Below is a small trained network, with its code and all its weights. Each question gives an input and a class and asks what happens when units are switched off, that is, made to give their printed mean instead of their output.

import numpy as np


def w(rows, s, z=0):
    codes = np.array(rows[::2]) - 128.0
    scale = np.full(codes.shape[1], s)
    scale[-1] = z or s
    return codes * scale


def norm(h):
    return h / np.sqrt((h * h).mean(-1, keepdims=True) + 1e-5)


def f(y):
    return np.maximum(y, 0)


def log_softmax(a):
    a = a - a.max(-1, keepdims=True)
    return a - np.log(np.exp(a).sum(-1, keepdims=True))


def net(x, mask):
    res = np.array(x, float).reshape(1, 6) / 4 @ E
    u = 0
    for l in range(3):
        y = f(norm(res) @ A[l][:, :-1].T + A[l][:, -1])
        res = res + np.where(mask[u : u + 10], y, B[l][:, -1]) @ B[l][:, :-1]
        u += 10
    return log_softmax(norm(res)[-1] @ U[:, :-1].T + U[:, -1])


A, B = {}, {}
E = w([
[146,16,69,233,94],'x0',
[112,191,23,248,139],'x1',
[64,143,6,60,99],'x2',
[217,182,105,81,246],'x3',
[254,123,116,92,101],'x4',
[78,88,44,141,208],'x5',
],0.0056)
A[0] = w([
[60,69,163,151,131,4],'0.n1',
[196,130,174,159,33,81],'0.n2',
[92,160,104,56,1,28],'0.n3',
[111,126,83,138,157,118],'0.n4',
[132,157,127,72,184,134],'0.n5',
[89,51,179,217,96,124],'0.n6',
[108,55,63,122,201,90],'0.n7',
[74,47,150,148,212,148],'0.n8',
[124,26,171,190,179,64],'0.n9',
[33,113,91,130,46,145],'0.n10',
],0.0082,0.0035)
B[0] = w([
[45,98,201,124,75,168],'0.n1',
[199,157,160,254,84,203],'0.n2',
[119,139,45,29,12,188],'0.n3',
[152,123,87,147,137,183],'0.n4',
[144,116,225,205,110,209],'0.n5',
[114,127,125,203,80,252],'0.n6',
[133,55,76,127,194,202],'0.n7',
[44,106,154,133,171,219],'0.n8',
[108,171,146,103,123,204],'0.n9',
[206,206,167,99,163,246],'0.n10',
],0.009,0.0043)
A[1] = w([
[174,130,76,176,106,168],'1.n1',
[142,129,74,144,74,53],'1.n2',
[81,149,115,117,182,164],'1.n3',
[142,138,193,128,189,98],'1.n4',
[3,215,147,123,100,72],'1.n5',
[146,13,123,63,194,4],'1.n6',
[112,151,20,168,199,62],'1.n7',
[27,60,139,165,129,170],'1.n8',
[118,56,103,65,19,111],'1.n9',
[182,214,190,87,145,128],'1.n10',
],0.011,0.0029)
B[1] = w([
[91,173,127,147,127,231],'1.n1',
[121,139,133,98,126,176],'1.n2',
[152,108,120,151,75,199],'1.n3',
[135,204,121,111,117,205],'1.n4',
[102,3,184,89,87,233],'1.n5',
[38,134,134,47,230,178],'1.n6',
[92,105,20,198,148,254],'1.n7',
[88,180,195,105,168,239],'1.n8',
[114,249,67,97,99,192],'1.n9',
[190,88,93,92,167,246],'1.n10',
],0.017,0.0054)
A[2] = w([
[62,55,175,67,159,109],'2.n1',
[182,177,165,82,253,111],'2.n2',
[136,81,30,215,120,100],'2.n3',
[118,94,167,225,195,115],'2.n4',
[118,80,157,118,227,115],'2.n5',
[189,128,168,239,58,4],'2.n6',
[106,104,64,55,25,81],'2.n7',
[181,1,125,84,95,73],'2.n8',
[240,83,170,27,212,108],'2.n9',
[174,201,94,174,132,94],'2.n10',
],0.0083,0.0038)
B[2] = w([
[106,53,158,115,162,236],'2.n1',
[169,162,112,147,213,240],'2.n2',
[119,93,91,225,107,254],'2.n3',
[141,119,106,96,40,217],'2.n4',
[103,194,96,56,115,199],'2.n5',
[127,218,217,203,79,182],'2.n6',
[167,137,74,61,66,204],'2.n7',
[186,8,118,131,98,175],'2.n8',
[217,119,121,187,171,249],'2.n9',
[110,84,184,89,146,217],'2.n10',
],0.016,0.0042)
U = w([
[170,50,129,66,109,3],'0',
[73,120,34,202,145,178],'1',
[250,168,127,134,206,151],'2',
[85,134,93,71,223,95],'3',
[156,205,73,42,55,170],'4',
[66,88,194,102,123,198],'5',
[154,189,177,191,77,182],'6',
],0.017,0.0023)

Each question gives the input, the list of numbers given to net, and the class t.
The units are the neurons (one row each of A and B). Each row of codes is followed by its name. A weight is (code - 128) times the scale printed after its matrix; where a second scale follows, it is the last column's (A, B and U).
mask holds one flag per neuron, layer by layer. A switched-off neuron (its flag False) gives its mean, the last column of its row in B, instead of its output. The means were averaged over made-up inputs and are rounded, as every weight is.
A unit's drop is (log p(t) with every unit on - log p(t) with that unit switched off) / (log p(t) with every unit on - log p(t) with every unit switched off).
The circuit of an input: a set's keep is (log p(t) with only the set's units on - log p(t) with every unit switched off) / (log p(t) with every unit on - log p(t) with every unit switched off). Starting from the 12 units with the biggest drops (on a tie, the unit counted first), units are removed one at a time, each time the one whose removal leaves the highest keep (on an exact tie, the one counted first), for as long as the keep stays at least 0.8.
units of the circuit, in order: the units of the circuit, biggest drop first
k most important neurons: the k neurons with the biggest drops, biggest first
k most important neurons of layer l: the k neurons of layer l with the biggest drops, biggest first
drop when u is switched off: that unit's drop, to one decimal
input [8,0,-4,-3,2,7], class 3: 3 most important neurons -> (1.n8 0.n8 0.n2)
input [6,1,-8,-2,-3,-1], class 6: units of the circuit, in order -> (2.n6)
input [-8,0,5,2,4,6], class 2: 3 most important neurons -> (0.n5 0.n6 1.n10)
input [7,1,4,4,7,-4], class 6: 2 most important neurons of layer 1 -> (1.n6 1.n7)
input [5,8,-6,2,7,0], class 6: 2 most important neurons -> (2.n6 0.n2)
input [-7,-7,3,7,-7,4], class 2: 3 most important neurons -> (2.n9 0.n5 1.n10)
input [-8,-4,6,-5,-5,2], class 0: units of the circuit, in order -> (1.n5 2.n8)
input [-5,-6,-2,-3,4,7], class 2: 2 most important neurons of layer 1 -> (1.n7 1.n5)
input [-5,-6,1,5,-7,-1], class 2: 2 most important neurons of layer 2 -> (2.n9 2.n2)
input [1,4,5,4,-4,-8], class 4: 3 most important neurons -> (0.n3 0.n8 0.n9)
input [5,1,-5,6,-4,-3], class 6: 2 most important neurons of layer 2 -> (2.n9 2.n4)
input [-3,4,2,0,0,-4], class 4: 4 most important neurons -> (0.n3 1.n9 0.n8 0.n9)
input [-5,-1,8,-3,-8,-3], class 0: 2 most important neurons -> (1.n5 0.n10)
input [-8,1,1,-6,-1,-1], class 0: units of the circuit, in order -> (1.n5)
input [7,-3,3,-8,4,-8], class 4: 2 most important neurons -> (0.n3 1.n9)
input [-4,3,-2,-6,2,0], class 4: 4 most important neurons of layer 1 -> (1.n7 1.n2 1.n10 1.n8)
input [7,-1,0,2,2,7], class 3: 2 most important neurons -> (1.n6 1.n8)
input [-8,-1,7,7,3,6], class 2: 3 most important neurons -> (0.n5 1.n10 2.n9)
input [5,-8,6,-5,3,5], class 4: 2 most important neurons -> (1.n9 0.n3)
input [-5,-2,2,-2,-8,2], class 0: 2 most important neurons -> (1.n5 0.n10)
input [-2,-1,-7,1,-5,-4], class 2: units of the circuit, in order -> (1.n10)
input [8,-4,6,-3,-1,8], class 3: 2 most important neurons of layer 1 -> (1.n6 1.n8)
input [8,-7,8,2,-8,3], class 3: 2 most important neurons -> (0.n7 1.n6)
input [6,4,0,-7,-3,3], class 5: 2 most important neurons -> (1.n8 0.n1)
input [-8,-8,-1,-2,6,0], class 2: 2 most important neurons -> (1.n10 2.n9)
input [-6,-7,1,3,-4,-4], class 2: drop when 2.n2 is switched off -> 0.1
input [-3,-6,7,7,3,-7], class 2: units of the circuit, in order -> (2.n9)
input [5,-7,4,-2,-7,-7], class 4: drop when 1.n9 is switched off -> 0.6
input [5,-2,6,-5,-5,-2], class 4: drop when 1.n9 is switched off -> 0.7
